Here is a tiny trained network, its code and every weight. The questions are about switching its units off for an input and a class, where a switched-off unit gives its printed mean instead of its output.

import numpy as np


def w(rows, s, z=0):
    codes = np.array(rows[::2]) - 128.0
    scale = np.full(codes.shape[1], s)
    scale[-1] = z or s
    return codes * scale


def f(y):
    return y / 2 * (1 + np.tanh(0.7978845608 * (y + 0.044715 * y**3)))


def log_softmax(a):
    a = a - a.max(-1, keepdims=True)
    return a - np.log(np.exp(a).sum(-1, keepdims=True))


def net(x, mask):
    res = np.array(x, float).reshape(1, 6) / 4 @ E
    y = f(res @ A[0][:, :-1].T + A[0][:, -1])
    res = res + np.where(mask, y, B[0][:, -1]) @ B[0][:, :-1]
    return log_softmax(res[-1] @ U[:, :-1].T + U[:, -1])


A, B = {}, {}
E = w([
[190,204,232,22],'x0',
[254,115,67,71],'x1',
[186,109,171,254],'x2',
[164,68,151,104],'x3',
[52,228,85,132],'x4',
[144,23,171,108],'x5',
],0.0056)
A[0] = w([
[73,158,104,150,171],'n1',
[127,101,93,98,77],'n2',
[163,88,30,210,138],'n3',
[122,77,162,149,78],'n4',
[79,54,140,117,89],'n5',
[185,135,140,120,173],'n6',
[163,211,189,226,119],'n7',
[97,111,171,150,163],'n8',
[72,151,146,78,83],'n9',
[189,147,224,174,43],'n10',
[119,65,127,96,188],'n11',
[102,74,137,121,137],'n12',
[92,134,186,191,105],'n13',
[143,156,155,56,157],'n14',
[146,147,103,130,101],'n15',
[185,95,51,92,231],'n16',
[166,146,104,108,147],'n17',
[46,126,88,161,123],'n18',
[48,6,219,160,90],'n19',
[101,7,109,107,80],'n20',
[158,132,162,100,108],'n21',
[136,115,48,122,169],'n22',
[178,148,113,81,86],'n23',
[134,57,218,140,144],'n24',
[91,106,196,116,148],'n25',
[85,113,100,167,217],'n26',
[80,177,110,82,198],'n27',
[130,205,74,161,206],'n28',
[149,193,219,206,159],'n29',
[21,183,78,178,64],'n30',
[98,164,95,109,198],'n31',
[47,148,80,185,1],'n32',
[124,80,105,130,88],'n33',
[179,141,106,56,183],'n34',
],0.011,0.0027)
B[0] = w([
[76,128,76,133,193],'n1',
[138,110,154,121,137],'n2',
[44,122,150,107,253],'n3',
[192,124,97,124,158],'n4',
[142,78,131,170,166],'n5',
[135,135,152,78,186],'n6',
[70,200,215,131,214],'n7',
[144,133,71,169,162],'n8',
[178,191,65,109,175],'n9',
[157,189,200,122,187],'n10',
[152,67,148,124,184],'n11',
[150,89,113,144,158],'n12',
[142,163,73,171,180],'n13',
[229,154,100,90,217],'n14',
[118,130,149,120,135],'n15',
[92,101,207,68,249],'n16',
[125,117,166,88,169],'n17',
[68,102,91,134,203],'n18',
[242,70,46,224,250],'n19',
[131,47,160,137,213],'n20',
[185,145,134,97,161],'n21',
[78,103,158,125,184],'n22',
[173,118,160,70,184],'n23',
[246,132,85,159,222],'n24',
[167,149,59,177,168],'n25',
[83,100,94,139,197],'n26',
[152,144,50,76,225],'n27',
[65,123,113,122,228],'n28',
[107,210,184,149,217],'n29',
[36,133,5,164,246],'n30',
[118,118,83,86,193],'n31',
[41,148,82,153,198],'n32',
[151,103,139,126,148],'n33',
[164,92,152,38,235],'n34',
],0.016,0.0051)
U = w([
[69,7,133,121,67],'0',
[210,42,73,234,165],'1',
[63,120,6,138,115],'2',
[160,59,119,109,35],'3',
[56,52,126,120,254],'4',
[118,141,29,14,139],'5',
[132,253,143,172,119],'6',
[184,102,116,84,118],'7',
],0.0077,0.0059)

Each question gives the input, the list of numbers given to net, and the class t.
The units are the neurons (one row each of A and B). Each row of codes is followed by its name. A weight is (code - 128) times the scale printed after its matrix; where a second scale follows, it is the last column's (A, B and U).
mask holds one flag per neuron, in row order. A switched-off neuron (its flag False) gives its mean, the last column of its row in B, instead of its output. The means were averaged over made-up inputs and are rounded, as every weight is.
A unit's drop is (log p(t) with every unit on - log p(t) with that unit switched off) / (log p(t) with every unit on - log p(t) with every unit switched off).
The circuit of an input: a set's keep is (log p(t) with only the set's units on - log p(t) with every unit switched off) / (log p(t) with every unit on - log p(t) with every unit switched off). Starting from the 12 units with the biggest drops (on a tie, the unit counted first), units are removed one at a time, each time the one whose removal leaves the highest keep (on an exact tie, the one counted first), for as long as the keep stays at least 0.8.
units of the circuit, in order: the units of the circuit, biggest drop first
top k neurons: the k neurons with the biggest drops, biggest first
drop when u is switched off: that unit's drop, to one decimal
input [3,-8,-8,-3,0,4], class 1: units of the circuit, in order	[n19; n25]
input [-1,6,-1,3,4,2], class 4: units of the circuit, in order	[n24; n16]
input [-8,3,6,-4,-1,0], class 4: units of the circuit, in order	[n3]
input [3,2,-1,-3,-5,-6], class 7: units of the circuit, in order	[n30; n32]
input [1,-7,7,4,3,-7], class 6: top 2 neurons	[n7; n29]
input [1,0,6,3,-7,-3], class 6: units of the circuit, in order	[n10; n29]
input [-5,4,-1,3,-3,4], class 0: top 2 neurons	[n16; n3]
input [-2,2,-8,-6,3,-6], class 2: drop when n27 is switched off	-0.1
input [-1,-3,7,-8,-4,-5], class 6: top 2 neurons	[n7; n29]
input [1,0,-4,-8,7,1], class 2: drop when n30 is switched off	0.4
input [-6,3,-7,-6,-8,2], class 0: drop when n15 is switched off	0.0
input [2,1,-5,7,-8,-1], class 7: drop when n16 is switched off	0.1
input [-3,7,2,-4,-1,6], class 4: top 2 neurons	[n19; n3]
